array([[ 43.3, -13.4],
       [-28.2,  15.9],
       [ 16.9, -76.8],
       [-47.7,  58.7],
       [ 17.9, -68.7],
       [ 16.5, -48.7],
       [ 23.0, -88.3],
       [-26.0,  -7.3],
       [  6.7, -39.0],
       [ -4.6, -16.5]])
->
array([[ -4.6, -16.5],
       [ 43.3, -13.4],
       [-28.2,  15.9],
       [ 16.9, -76.8],
       [-47.7,  58.7],
       [ 17.9, -68.7],
       [ 16.5, -48.7],
       [ 23.0, -88.3],
       [-26.0,  -7.3],
       [  6.7, -39.0]])

array([[ 25.9, -25.0,  41.1,  17.4,   9.5,  13.6, -69.0,  21.6,  21.6,
          3.3,  27.3],
       [-20.5, -42.7, -15.5,  10.1,   7.1,   2.3, -56.3,   4.1,  13.7,
         -4.5,  -8.4],
       [ 29.3,  -7.5,  41.2,  14.9,   5.2,   0.5, -55.4,   1.9,  12.7,
          5.1,  27.2],
       [ 64.1,  49.7,  71.2,   3.7,  -3.8,  -4.1,   4.3,  -5.8,  -4.5,
         12.7,  44.5]])
->
array([[ 64.1,  49.7,  71.2,   3.7,  -3.8,  -4.1,   4.3,  -5.8,  -4.5,
         12.7,  44.5],
       [ 25.9, -25.0,  41.1,  17.4,   9.5,  13.6, -69.0,  21.6,  21.6,
          3.3,  27.3],
       [-20.5, -42.7, -15.5,  10.1,   7.1,   2.3, -56.3,   4.1,  13.7,
         -4.5,  -8.4],
       [ 29.3,  -7.5,  41.2,  14.9,   5.2,   0.5, -55.4,   1.9,  12.7,
          5.1,  27.2]])

array([[ 24.2,  60.7,  40.8,   7.3],
       [ -9.8, -28.5, -19.3,  -1.8],
       [ -9.1, -29.7, -21.0,  -1.5],
       [  8.8,  25.5,  18.5,   2.6],
       [ 27.9,  66.0,  41.5,   7.5],
       [-11.1, -36.4, -23.0,   0.3],
       [ -7.6,   0.8,  22.7,   8.6],
       [ -6.8, -36.4, -36.9,  -5.8],
       [ -5.4,   4.3,  20.1,   6.2],
       [ -2.7,   4.9,  16.8,   6.0],
       [ -8.3,   0.7,  24.4,   9.4]])
->
array([[ -8.3,   0.7,  24.4,   9.4],
       [ 24.2,  60.7,  40.8,   7.3],
       [ -9.8, -28.5, -19.3,  -1.8],
       [ -9.1, -29.7, -21.0,  -1.5],
       [  8.8,  25.5,  18.5,   2.6],
       [ 27.9,  66.0,  41.5,   7.5],
       [-11.1, -36.4, -23.0,   0.3],
       [ -7.6,   0.8,  22.7,   8.6],
       [ -6.8, -36.4, -36.9,  -5.8],
       [ -5.4,   4.3,  20.1,   6.2],
       [ -2.7,   4.9,  16.8,   6.0]])

array([[-46.4, -22.0, -52.7],
       [-42.6, -35.9, -51.0],
       [ 69.8,   4.2,  57.4],
       [ 65.1,  24.0,  68.2],
       [-28.9, -28.9, -36.3],
       [-37.6,  20.9, -34.6]])
->
array([[-37.6,  20.9, -34.6],
       [-46.4, -22.0, -52.7],
       [-42.6, -35.9, -51.0],
       [ 69.8,   4.2,  57.4],
       [ 65.1,  24.0,  68.2],
       [-28.9, -28.9, -36.3]])

array([[ 50.9,  45.1,  58.7,  72.4,  20.6,  15.7, -58.6],
       [ 39.1,  32.2,  62.9,  77.5,  12.2,  17.9, -48.9]])
->
array([[ 39.1,  32.2,  62.9,  77.5,  12.2,  17.9, -48.9],
       [ 50.9,  45.1,  58.7,  72.4,  20.6,  15.7, -58.6]])

array([[-20.7, -38.6, -58.1,  23.1, -17.5, -30.4, -11.0, -53.2,  39.4,
         50.7,  36.1,  -4.5],
       [ 31.0,  19.7,   2.4, -24.7, -11.2,  76.5, -41.5,  20.2,   7.7,
         22.3,  22.9,  36.4],
       [ 18.2,  -0.7, -26.2, -16.0, -21.1,  57.8, -47.5,  -6.8,  22.7,
         41.9,  35.9,  30.8]])
->
array([[ 18.2,  -0.7, -26.2, -16.0, -21.1,  57.8, -47.5,  -6.8,  22.7,
         41.9,  35.9,  30.8],
       [-20.7, -38.6, -58.1,  23.1, -17.5, -30.4, -11.0, -53.2,  39.4,
         50.7,  36.1,  -4.5],
       [ 31.0,  19.7,   2.4, -24.7, -11.2,  76.5, -41.5,  20.2,   7.7,
         22.3,  22.9,  36.4]])
